Here is a tiny trained network, its code and every weight. The questions are about switching its units off for an input and a target symbol, where a switched-off unit gives its printed mean instead of its output.

import numpy as np


def w(rows, s, z=0):
    codes = np.array(rows[::2]) - 128.0
    scale = np.full(codes.shape[1], s)
    scale[-1] = z or s
    return codes * scale


def f(y):
    return y / 2 * (1 + np.tanh(0.7978845608 * (y + 0.044715 * y**3)))


def softmax(a):
    e = np.exp(a - a.max(-1, keepdims=True))
    return e / e.sum(-1, keepdims=True)


def log_softmax(a):
    a = a - a.max(-1, keepdims=True)
    return a - np.log(np.exp(a).sum(-1, keepdims=True))


def net(x, mask):
    ids = ['ΔΛΨαβγεηθξσφ'.index(c) for c in x.split()]
    T = len(ids)
    res = E[ids] + P[:T]
    u = 0
    for l in range(2):
        q, k, v = (res @ M[l].T for M in (Q, K, V))
        z = softmax(np.where(np.tri(T) > 0, q @ k.T / 4**0.5, -1e9)) @ v
        res = res + np.where(mask[u], z, O[l][:, -1]) @ O[l][:, :-1]
        u += 1
        y = f(res @ A[l][:, :-1].T + A[l][:, -1])
        res = res + np.where(mask[u : u + 8], y, B[l][:, -1]) @ B[l][:, :-1]
        u += 8
    return log_softmax(res[-1] @ U[:, :-1].T + U[:, -1])


Q, K, V, O, A, B = {}, {}, {}, {}, {}, {}
E = w([
[84,175,149,36,95,115,122,25,156],'Δ',
[183,108,176,75,175,111,137,108,127],'Λ',
[92,136,132,168,79,65,153,153,134],'Ψ',
[117,154,110,27,85,83,154,153,111],'α',
[175,83,125,107,135,88,96,82,117],'β',
[43,86,130,149,85,95,126,113,163],'γ',
[125,135,202,114,106,94,95,176,133],'ε',
[49,108,116,81,89,70,134,56,117],'η',
[161,137,164,87,98,134,192,103,121],'θ',
[131,51,205,127,110,250,107,112,134],'ξ',
[252,106,156,155,102,88,93,187,95],'σ',
[153,82,157,189,136,84,132,179,167],'φ',
],0.02)
P = w([
[90,253,56,116,167,163,118,162,124],'0',
[117,133,92,67,106,127,107,136,210],'1',
[126,110,101,68,94,135,107,138,220],'2',
[120,107,107,95,110,132,123,110,205],'3',
[127,90,111,104,93,143,125,127,207],'4',
[122,84,107,115,74,96,133,151,174],'5',
[121,76,139,134,70,98,143,139,167],'6',
[128,72,135,142,40,50,153,183,137],'7',
[139,79,125,131,27,25,171,217,131],'8',
[122,69,120,136,40,44,170,167,155],'9',
],0.0078)
Q[0] = w([
[93,189,105,144,178,136,149,133,78],'L0H1',
[134,86,145,106,1,92,125,141,131],'L0H1',
[132,146,130,124,114,124,122,51,158],'L0H1',
[62,147,94,150,194,145,71,159,37],'L0H1',
],0.0091)
K[0] = w([
[161,47,148,70,105,94,208,116,206],'L0H1',
[84,167,145,164,157,163,141,139,3],'L0H1',
[90,85,146,150,128,110,152,120,49],'L0H1',
[124,99,130,118,76,41,82,99,220],'L0H1',
],0.0072)
V[0] = w([
[148,49,122,85,78,135,41,132,110],'L0H1',
[133,66,168,98,97,61,69,247,127],'L0H1',
[39,2,77,132,75,34,43,45,186],'L0H1',
[127,242,84,175,151,126,38,106,117],'L0H1',
],0.0057)
O[0] = w([
[199,209,38,64,192,48,66,210,189,186],'L0H1',
[167,118,87,74,136,254,167,63,190,251],'L0H1',
[169,151,100,67,145,152,38,185,143,205],'L0H1',
[149,164,123,139,204,140,108,46,133,164],'L0H1',
],0.0087,0.002)
A[0] = w([
[156,61,127,211,156,167,128,175,160,147],'L0N1',
[181,211,73,93,64,141,171,186,89,134],'L0N2',
[63,202,42,238,117,252,117,151,83,3],'L0N3',
[83,193,254,147,66,171,115,147,166,143],'L0N4',
[150,130,167,98,88,64,135,143,132,150],'L0N5',
[52,170,94,130,111,152,118,120,135,100],'L0N6',
[112,195,142,130,179,118,119,76,93,83],'L0N7',
[219,159,186,152,158,138,193,129,90,203],'L0N8',
],0.007,0.0016)
B[0] = w([
[133,33,151,103,207,99,155,153,3,168],'L0N1',
[99,126,137,150,118,193,169,72,116,188],'L0N2',
[113,129,238,186,104,146,103,177,136,120],'L0N3',
[189,181,155,103,74,118,153,203,159,188],'L0N4',
[147,68,100,176,188,173,62,126,190,254],'L0N5',
[110,60,156,96,101,153,49,228,73,162],'L0N6',
[150,98,229,125,111,59,161,117,71,123],'L0N7',
[88,59,96,109,61,79,89,133,131,171],'L0N8',
],0.0075,0.0042)
Q[1] = w([
[101,238,179,207,232,220,73,98,154],'L1H1',
[42,103,140,146,169,144,133,96,67],'L1H1',
[143,202,95,161,216,146,160,171,4],'L1H1',
[145,91,157,66,145,152,253,191,126],'L1H1',
],0.005)
K[1] = w([
[146,86,75,97,113,158,130,102,254],'L1H1',
[139,151,113,111,153,139,172,108,188],'L1H1',
[138,144,148,140,122,116,128,84,195],'L1H1',
[124,161,101,108,127,121,126,129,93],'L1H1',
],0.0099)
V[1] = w([
[246,171,136,201,3,122,68,134,5],'L1H1',
[142,140,251,143,228,39,171,84,69],'L1H1',
[57,138,82,162,121,58,159,33,77],'L1H1',
[78,41,160,132,141,225,124,111,38],'L1H1',
],0.0065)
O[1] = w([
[89,109,179,136,169,237,63,55,148,212],'L1H1',
[172,205,128,83,254,147,167,145,213,69],'L1H1',
[128,27,87,86,34,97,38,128,223,3],'L1H1',
[75,5,83,53,178,195,126,152,77,127],'L1H1',
],0.0091,0.0026)
A[1] = w([
[87,146,170,112,158,108,148,122,99,75],'L1N1',
[109,123,70,117,181,83,99,70,107,117],'L1N2',
[179,111,141,192,107,151,124,176,129,253],'L1N3',
[113,81,124,126,98,100,184,75,66,129],'L1N4',
[244,94,164,105,154,104,109,84,87,106],'L1N5',
[101,139,125,67,148,139,162,102,174,19],'L1N6',
[138,114,111,119,94,126,109,173,136,210],'L1N7',
[148,130,153,151,121,144,192,94,150,209],'L1N8',
],0.011,0.0026)
B[1] = w([
[197,93,107,225,217,134,16,187,142,137],'L1N1',
[254,110,34,157,58,146,162,213,184,179],'L1N2',
[105,206,133,21,155,150,105,42,164,208],'L1N3',
[237,172,158,122,126,176,39,217,63,221],'L1N4',
[24,139,179,105,78,125,194,65,176,254],'L1N5',
[163,101,250,108,90,138,113,164,63,213],'L1N6',
[129,180,80,123,212,97,93,52,169,197],'L1N7',
[118,40,84,234,175,65,214,68,112,182],'L1N8',
],0.0056,0.0069)
U = w([
[173,163,150,154,142,160,138,156,251,80],'Δ',
[71,82,138,39,209,21,230,120,149,138],'Λ',
[68,108,111,135,162,248,134,44,179,140],'Ψ',
[178,63,116,96,94,77,88,180,169,79],'α',
[42,224,119,164,100,103,216,94,187,251],'β',
[104,137,211,97,103,47,125,118,60,101],'γ',
[184,101,204,185,84,69,227,143,130,69],'ε',
[5,135,47,76,191,115,100,8,148,150],'η',
[12,60,196,191,88,87,134,177,202,68],'θ',
[141,74,166,158,253,24,121,127,93,131],'ξ',
[211,74,146,200,55,128,154,102,214,123],'σ',
[81,133,61,31,176,197,239,183,152,177],'φ',
],0.0046,0.0027)

Each question gives the input, a string of symbols that net reads in full, and the target symbol t.
The units are the heads (4 rows each of Q, K, V and O) and the neurons (one row each of A and B). Each row of codes is followed by its name. A weight is (code - 128) times the scale printed after its matrix; where a second scale follows, it is the last column's (O, A, B and U).
mask holds one flag per unit, layer by layer, with each layer's heads first. A switched-off unit (its flag False) gives its mean, the last column of its rows in O or B, instead of its output. The means were averaged over made-up inputs and are rounded, as every weight is.
A unit's drop is (log p(t) with every unit on - log p(t) with that unit switched off) / (log p(t) with every unit on - log p(t) with every unit switched off).
The circuit of an input: a set's keep is (log p(t) with only the set's units on - log p(t) with every unit switched off) / (log p(t) with every unit on - log p(t) with every unit switched off). Starting from the 12 units with the biggest drops (on a tie, the unit counted first), units are removed one at a time, each time the one whose removal leaves the highest keep (on an exact tie, the one counted first), for as long as the keep stays at least 0.8.
circuit, biggest first: the units of the circuit, biggest drop first
most important unit: the unit with the biggest drop
k most important neurons: the k neurons with the biggest drops, biggest first
k most important neurons of layer l: the k neurons of layer l with the biggest drops, biggest first
drop when u is switched off: that unit's drop, to one decimal
input Δ γ ε, target Δ: circuit, biggest first	(L0H1, L0N4, L1H1, L0N7)
input θ φ Δ β γ σ θ σ γ σ, target Ψ: circuit, biggest first	(L1H1, L1N3)
input φ Δ ξ, target φ: circuit, biggest first	(L1H1, L0N1, L0H1)
input γ Ψ σ η η Δ Δ η η, target α: most important neuron	(L1N4)
input σ ε γ γ γ σ ε γ β, target σ: 2 most important neurons	(L1N2, L0N8)
input Δ Δ α γ ξ η ε α β, target Δ: circuit, biggest first	(L0H1, L0N7, L1H1)
input ξ Δ Λ σ η ε θ Ψ φ, target ξ: circuit, biggest first	(L0N1, L1H1)
input γ ε ε σ α Δ, target γ: circuit, biggest first	(L1H1, L0N6, L0H1)
input Δ β β, target Δ: 2 most important neurons	(L0N7, L1N2)
input Λ ε Λ, target Λ: 3 most important neurons	(L1N4, L1N5, L1N8)
input Δ η Δ σ ε, target Δ: 2 most important neurons of layer 0	(L0N4, L0N7)
input Δ β Ψ, target Δ: 2 most important neurons of layer 1	(L1N5, L1N8)
input α ε η, target α: 3 most important neurons of layer 1	(L1N4, L1N2, L1N5)
input β Δ Δ Δ θ Λ ε α, target β: 2 most important neurons of layer 0	(L0N1, L0N2)
input β α θ φ φ, target Λ: most important unit	L0N1
input θ γ β φ θ φ Δ φ, target Λ: 2 most important neurons	(L0N1, L1N3)
input η Ψ η β γ γ, target η: drop when L1H1 is switched off	0.2
input γ θ Δ, target γ: drop when L1H1 is switched off	0.3
input φ φ Λ α η γ θ β ξ, target φ: drop when L0H1 is switched off	0.4
input β σ φ Λ β Δ ε β, target β: drop when L1N6 is switched off	0.1
input ε Δ γ φ θ, target ε: most important neuron of layer 1	(L1N8)
